Below is a small trained network, with its code and all its weights. Each question gives an input and a target symbol and asks what happens when units are switched off, that is, made to give their printed mean instead of their output.

import numpy as np


def w(rows, s, z=0):
    codes = np.array(rows[::2]) - 128.0
    scale = np.full(codes.shape[1], s)
    scale[-1] = z or s
    return codes * scale


def norm(h):
    return h / np.sqrt((h * h).mean(-1, keepdims=True) + 1e-5)


def f(y):
    return np.maximum(y, 0)


def softmax(a):
    e = np.exp(a - a.max(-1, keepdims=True))
    return e / e.sum(-1, keepdims=True)


def log_softmax(a):
    a = a - a.max(-1, keepdims=True)
    return a - np.log(np.exp(a).sum(-1, keepdims=True))


def net(x, mask):
    ids = ['αβγεζλμσφψω'.index(c) for c in x.split()]
    T = len(ids)
    res = E[ids] + P[:T]
    u = 0
    for l in range(2):
        q, k, v = (norm(res) @ M[l].T for M in (Q, K, V))
        z = softmax(np.where(np.tri(T) > 0, q @ k.T / 3**0.5, -1e9)) @ v
        res = res + np.where(mask[u], z, O[l][:, -1]) @ O[l][:, :-1]
        u += 1
        y = f(norm(res) @ A[l][:, :-1].T + A[l][:, -1])
        res = res + np.where(mask[u : u + 8], y, B[l][:, -1]) @ B[l][:, :-1]
        u += 8
    return log_softmax(norm(res)[-1] @ U[:, :-1].T + U[:, -1])


Q, K, V, O, A, B = {}, {}, {}, {}, {}, {}
E = w([
[106,146,175,44],'α',
[5,182,166,139],'β',
[88,111,159,75],'γ',
[31,198,186,125],'ε',
[69,174,178,59],'ζ',
[141,177,97,89],'λ',
[101,202,162,119],'μ',
[144,157,74,217],'σ',
[153,92,50,133],'φ',
[168,150,51,155],'ψ',
[168,123,59,16],'ω',
],0.011)
P = w([
[116,203,118,149],'0',
[142,94,131,133],'1',
[161,220,93,87],'2',
[150,80,144,136],'3',
[127,240,74,65],'4',
[178,71,169,147],'5',
[69,247,30,19],'6',
[166,77,164,140],'7',
],0.011)
Q[0] = w([
[31,1,124,251],'0.h1',
[87,244,85,95],'0.h1',
[90,94,88,109],'0.h1',
],0.0087)
K[0] = w([
[2,181,34,134],'0.h1',
[199,92,254,207],'0.h1',
[158,56,37,130],'0.h1',
],0.0095)
V[0] = w([
[243,82,197,255],'0.h1',
[177,123,242,185],'0.h1',
[139,217,37,111],'0.h1',
],0.0054)
O[0] = w([
[229,112,233,253,4],'0.h1',
[197,101,205,68,72],'0.h1',
[33,137,110,180,224],'0.h1',
],0.0058,0.0029)
A[0] = w([
[140,159,164,155,97],'0.n1',
[46,79,223,77,251],'0.n2',
[185,177,199,137,210],'0.n3',
[173,89,99,80,171],'0.n4',
[115,11,150,112,230],'0.n5',
[152,175,79,152,47],'0.n6',
[31,103,119,159,216],'0.n7',
[160,75,104,176,141],'0.n8',
],0.013,0.0029)
B[0] = w([
[142,172,24,153,150],'0.n1',
[186,223,137,37,254],'0.n2',
[170,104,51,229,200],'0.n3',
[105,123,125,227,216],'0.n4',
[1,72,109,61,183],'0.n5',
[93,195,209,49,197],'0.n6',
[152,132,220,207,243],'0.n7',
[54,173,62,154,154],'0.n8',
],0.0079,0.0057)
Q[1] = w([
[142,203,130,7],'1.h1',
[165,106,184,157],'1.h1',
[171,101,73,100],'1.h1',
],0.013)
K[1] = w([
[192,9,225,100],'1.h1',
[174,161,102,55],'1.h1',
[194,114,109,82],'1.h1',
],0.012)
V[1] = w([
[65,203,75,154],'1.h1',
[122,23,239,162],'1.h1',
[233,66,2,196],'1.h1',
],0.0058)
O[1] = w([
[123,133,150,124,246],'1.h1',
[9,94,207,135,2],'1.h1',
[130,208,74,162,3],'1.h1',
],0.012,0.0051)
A[1] = w([
[230,26,231,85,43],'1.n1',
[103,61,19,107,4],'1.n2',
[55,135,126,96,189],'1.n3',
[119,195,48,42,164],'1.n4',
[179,136,111,37,30],'1.n5',
[144,140,242,41,156],'1.n6',
[120,198,86,208,31],'1.n7',
[178,28,141,255,13],'1.n8',
],0.0092,0.0032)
B[1] = w([
[108,235,147,254,149],'1.n1',
[214,105,156,95,164],'1.n2',
[111,72,70,166,166],'1.n3',
[100,90,152,137,254],'1.n4',
[104,165,218,176,185],'1.n5',
[160,60,53,150,209],'1.n6',
[114,123,139,49,168],'1.n7',
[7,195,143,187,138],'1.n8',
],0.0097,0.0094)
U = w([
[92,102,204,49,52],'α',
[16,182,170,191,225],'β',
[8,190,42,82,111],'γ',
[169,49,104,128,206],'ε',
[139,227,219,175,145],'ζ',
[124,183,83,226,222],'λ',
[126,117,197,235,193],'μ',
[28,69,177,153,140],'σ',
[165,148,252,84,29],'φ',
[48,116,79,185,253],'ψ',
[250,196,78,152,12],'ω',
],0.014,0.0052)

Each question gives the input, a string of symbols that net reads in full, and the target symbol t.
The units are the heads (3 rows each of Q, K, V and O) and the neurons (one row each of A and B). Each row of codes is followed by its name. A weight is (code - 128) times the scale printed after its matrix; where a second scale follows, it is the last column's (O, A, B and U).
mask holds one flag per unit, layer by layer, with each layer's heads first. A switched-off unit (its flag False) gives its mean, the last column of its rows in O or B, instead of its output. The means were averaged over made-up inputs and are rounded, as every weight is.
A unit's drop is (log p(t) with every unit on - log p(t) with that unit switched off) / (log p(t) with every unit on - log p(t) with every unit switched off).
The circuit of an input: a set's keep is (log p(t) with only the set's units on - log p(t) with every unit switched off) / (log p(t) with every unit on - log p(t) with every unit switched off). Starting from the 12 units with the biggest drops (on a tie, the unit counted first), units are removed one at a time, each time the one whose removal leaves the highest keep (on an exact tie, the one counted first), for as long as the keep stays at least 0.8.
units of the circuit, in order: the units of the circuit, biggest drop first
k most important neurons: the k neurons with the biggest drops, biggest first
k most important neurons of layer l: the k neurons of layer l with the biggest drops, biggest first
input ψ γ ω ε, target ζ: units of the circuit, in order => (0.n2)
input ψ ζ ω μ α, target ω: 4 most important neurons => (0.n2; 0.n3; 0.n6; 0.n5)
input ω ζ λ μ μ ε, target ζ: units of the circuit, in order => (0.n2; 0.n7)
input ω α ω, target φ: 4 most important neurons of layer 1 => (1.n5; 1.n3; 1.n4; 1.n6)
input ψ ω ε, target γ: units of the circuit, in order => (1.n5; 0.h1)
input ψ ω ψ β, target μ: 2 most important neurons => (0.n7; 1.n6)
input σ α ω, target φ: units of the circuit, in order => (1.n5; 0.n3; 1.n4)
input ε β ε, target σ: units of the circuit, in order => (1.h1; 1.n6)
input ω λ μ, target ψ: 2 most important neurons => (0.n2; 0.n7)
input ω φ ω α α, target φ: units of the circuit, in order => (1.n5; 0.h1)
input γ ε λ ω ψ ζ α, target α: 4 most important neurons => (0.n2; 1.n5; 0.n7; 1.n4)
input φ ω ψ ψ, target γ: units of the circuit, in order => (0.n8; 1.n7; 0.n6)
input σ ε γ ψ σ, target ζ: units of the circuit, in order => (0.h1; 0.n6)
input μ ω ω β, target μ: 4 most important neurons => (0.n7; 1.n1; 1.n6; 0.n6)
input ω γ γ, target μ: 3 most important neurons => (1.n1; 0.n7; 1.n6)
input μ ω μ φ, target ψ: units of the circuit, in order => (0.n8)
input ω α α ω ω ψ ψ, target ζ: 2 most important neurons of layer 0 => (0.n6; 0.n2)
input α ζ α α λ, target φ: 3 most important neurons => (1.n5; 0.n7; 0.n2)
input ω ω ζ, target γ: 2 most important neurons of layer 0 => (0.n2; 0.n3)
input μ λ ψ ζ μ, target α: units of the circuit, in order => (1.h1)
input ψ ω α ψ ω, target ζ: units of the circuit, in order => (0.h1; 1.n6; 1.n5)
input μ α μ, target φ: 2 most important neurons => (0.n7; 1.n5)
input ω ω ω ε σ μ ζ, target ω: 4 most important neurons of layer 0 => (0.n2; 0.n5; 0.n3; 0.n6)
input β α ζ ω μ γ, target σ: 3 most important neurons of layer 0 => (0.n5; 0.n7; 0.n6)
